Below are the code and all the weights of a small trained network. Each question names an input and a target symbol and asks about switching units off, where a switched-off unit gives its printed mean instead of its output.

import numpy as np


def w(rows, s, z=0):
    codes = np.array(rows[::2]) - 128.0
    scale = np.full(codes.shape[1], s)
    scale[-1] = z or s
    return codes * scale


def norm(h):
    return h / np.sqrt((h * h).mean(-1, keepdims=True) + 1e-5)


def f(y):
    return y / 2 * (1 + np.tanh(0.7978845608 * (y + 0.044715 * y**3)))


def softmax(a):
    e = np.exp(a - a.max(-1, keepdims=True))
    return e / e.sum(-1, keepdims=True)


def log_softmax(a):
    a = a - a.max(-1, keepdims=True)
    return a - np.log(np.exp(a).sum(-1, keepdims=True))


def net(x, mask):
    ids = ['ΔΘΠΣΨεμτ'.index(c) for c in x.split()]
    T = len(ids)
    res = E[ids] + P[:T]
    r = norm(res)
    for j in range(3):
        rows = slice(2 * j, 2 * j + 2)
        q, k, v = (r @ M[0][rows].T for M in (Q, K, V))
        z = softmax(np.where(np.tri(T) > 0, q @ k.T / 2**0.5, -1e9)) @ v
        o = O[0][rows]
        res = res + np.where(mask[j], z, o[:, -1]) @ o[:, :-1]
    y = f(norm(res) @ A[0][:, :-1].T + A[0][:, -1])
    res = res + np.where(mask[3:11], y, B[0][:, -1]) @ B[0][:, :-1]
    return log_softmax(norm(res)[-1] @ U[:, :-1].T + U[:, -1])


Q, K, V, O, A, B = {}, {}, {}, {}, {}, {}
E = w([
[39,41,49,213,155,169,149,127,142],'Δ',
[142,79,208,204,162,210,51,159,61],'Θ',
[88,74,163,158,222,95,93,62,175],'Π',
[198,65,15,178,183,171,83,202,107],'Σ',
[7,99,173,57,124,73,174,128,70],'Ψ',
[200,181,223,77,163,139,194,160,28],'ε',
[165,150,17,121,76,121,127,109,177],'μ',
[147,193,164,107,7,70,100,202,16],'τ',
],0.015)
P = w([
[113,177,153,137,121,137,133,180,215],'0',
[107,134,99,131,142,118,132,129,107],'1',
[170,106,152,80,88,160,114,61,174],'2',
[173,106,115,182,110,64,166,211,161],'3',
[103,166,92,147,155,121,120,102,99],'4',
[175,84,154,89,74,147,124,58,158],'5',
[168,108,108,162,124,20,135,168,124],'6',
[89,167,65,135,153,117,107,72,49],'7',
[179,64,150,99,64,137,141,55,145],'8',
[172,86,99,144,127,33,147,212,143],'9',
[83,205,56,119,164,139,87,96,89],'10',
[184,24,150,111,57,116,157,54,131],'11',
[162,179,134,154,174,7,103,147,127],'12',
[84,185,67,152,181,141,106,63,86],'13',
],0.014)
Q[0] = w([
[51,248,61,129,214,158,68,45,25],'H0',
[138,16,159,73,17,254,169,23,159],'H0',
[124,150,49,93,235,98,30,87,23],'H1',
[90,158,81,87,91,249,151,70,66],'H1',
[100,57,127,67,50,253,110,29,145],'H2',
[168,5,191,109,46,118,168,188,236],'H2',
],0.025)
K[0] = w([
[100,160,161,93,127,167,114,214,252],'H0',
[201,4,174,117,61,100,168,115,167],'H0',
[71,210,155,96,159,178,77,199,224],'H1',
[162,49,190,86,79,135,152,172,238],'H1',
[185,28,175,120,68,116,162,132,173],'H2',
[155,82,96,137,119,82,141,64,36],'H2',
],0.03)
V[0] = w([
[167,148,55,139,106,196,181,121,153],'H0',
[138,101,193,199,122,253,77,125,104],'H0',
[118,177,96,150,136,156,187,199,73],'H1',
[216,39,107,73,101,162,123,92,82],'H1',
[127,38,101,121,71,178,137,129,68],'H2',
[105,170,119,179,63,102,62,196,102],'H2',
],0.034)
O[0] = w([
[166,62,145,146,111,166,143,175,138,97],'H0',
[127,113,157,100,141,161,6,156,125,246],'H0',
[140,116,74,97,159,194,128,124,57,187],'H1',
[71,98,154,58,68,89,102,106,132,19],'H1',
[189,149,108,201,189,158,94,158,138,174],'H2',
[134,109,90,160,81,49,67,143,174,199],'H2',
],0.021,0.012)
A[0] = w([
[50,150,185,121,86,123,185,64,198,3],'N0',
[138,60,236,30,60,160,128,91,174,96],'N1',
[151,80,160,130,76,44,102,163,141,255],'N2',
[106,137,196,147,211,190,136,47,219,57],'N3',
[106,60,150,63,120,167,5,204,156,52],'N4',
[60,192,139,88,69,68,103,41,134,63],'N5',
[85,102,149,40,106,97,27,44,156,133],'N6',
[138,14,87,166,130,103,233,105,141,81],'N7',
],0.022,0.0046)
B[0] = w([
[96,144,151,128,218,81,51,162,138,174],'N0',
[165,146,1,173,165,98,143,75,182,156],'N1',
[122,86,61,66,127,210,140,119,138,185],'N2',
[130,76,103,50,46,150,152,112,73,165],'N3',
[46,143,153,199,110,88,199,53,123,253],'N4',
[161,55,183,169,150,85,187,211,159,169],'N5',
[201,230,172,133,83,193,143,170,59,184],'N6',
[151,182,195,118,54,140,80,165,137,184],'N7',
],0.026,0.024)
U = w([
[192,99,121,187,183,188,125,209,111,52],'Δ',
[81,205,148,130,91,137,28,148,114,146],'Θ',
[102,108,166,98,156,58,136,195,120,221],'Π',
[65,57,116,188,74,141,176,99,116,62],'Σ',
[161,239,94,159,115,99,201,111,111,11],'Ψ',
[104,124,99,9,122,191,136,142,85,212],'ε',
[166,114,154,115,2,147,168,212,108,98],'μ',
[143,120,29,84,102,79,67,137,179,253],'τ',
],0.0071,0.003)

Each question gives the input, a string of symbols that net reads in full, and the target symbol t.
The units are the heads (2 rows each of Q, K, V and O) and the neurons (one row each of A and B). Each row of codes is followed by its name. A weight is (code - 128) times the scale printed after its matrix; where a second scale follows, it is the last column's (O, A, B and U).
mask holds one flag per unit, heads first, then neurons. A switched-off unit (its flag False) gives its mean, the last column of its rows in O or B, instead of its output. The means were averaged over made-up inputs and are rounded, as every weight is.
A unit's drop is (log p(t) with every unit on - log p(t) with that unit switched off) / (log p(t) with every unit on - log p(t) with every unit switched off).
The circuit of an input: a set's keep is (log p(t) with only the set's units on - log p(t) with every unit switched off) / (log p(t) with every unit on - log p(t) with every unit switched off). Starting from all 11 units, units are removed one at a time, each time the one whose removal leaves the highest keep (on an exact tie, the one counted first), for as long as the keep stays at least 0.8.
circuit, biggest first: the units of the circuit, biggest drop first
k most important neurons: the k neurons with the biggest drops, biggest first
heads that matter: for each layer, one digit per head in row order, 1 if its drop is at least 0.15 and else 0, layers parted by /
input Θ τ Θ μ μ, target Θ: heads that matter => 100
input Θ ε Π μ μ Θ Δ Δ μ Π Σ, target Θ: most important neuron => N4
input μ Θ ε Π ε Θ Δ Σ τ μ Π Σ μ, target Π: circuit, biggest first => H2, N0, N5
input τ ε Θ Σ μ Σ τ ε τ, target μ: heads that matter => 111
input Δ μ Δ μ, target μ: heads that matter => 100
input Δ μ ε μ Δ Ψ ε, target Δ: heads that matter => 000
input Δ Ψ Δ ε ε Θ Ψ Δ, target Δ: heads that matter => 010
input μ μ Σ τ τ Σ τ Π, target μ: circuit, biggest first => N7, H0
input Θ Δ μ ε Ψ Π ε Ψ μ Θ, target Ψ: heads that matter => 100
input μ μ τ ε μ Π Δ, target μ: circuit, biggest first => H0, N7
input ε Ψ Δ Θ Ψ Ψ ε τ, target ε: heads that matter => 011
input ε τ Ψ Θ Θ μ Ψ Δ, target ε: circuit, biggest first => H2, N4
input Σ Δ Θ Ψ ε μ μ μ Θ Π Ψ μ Ψ Ψ, target Σ: circuit, biggest first => H0, N4
input Ψ τ Ψ Δ, target τ: circuit, biggest first => H2
input μ Ψ τ Ψ Σ Σ Σ, target Σ: heads that matter => 110
input Ψ Π ε Δ, target Π: circuit, biggest first => N0, H2, H1
input Ψ Θ Θ Θ τ Δ μ Σ Θ Ψ, target Σ: circuit, biggest first => N4, H0, H1
input ε Ψ Δ Θ Θ Θ Σ τ Σ Ψ τ μ, target τ: circuit, biggest first => H1, N1
input Ψ Θ τ Δ Σ, target Ψ: heads that matter => 110
input Π Δ Σ Π τ Ψ μ, target τ: heads that matter => 001
input Ψ Π Π Δ ε Δ Ψ, target ε: heads that matter => 010
input Π Π Θ Ψ Θ Π Δ Θ, target Π: most important neuron => N0
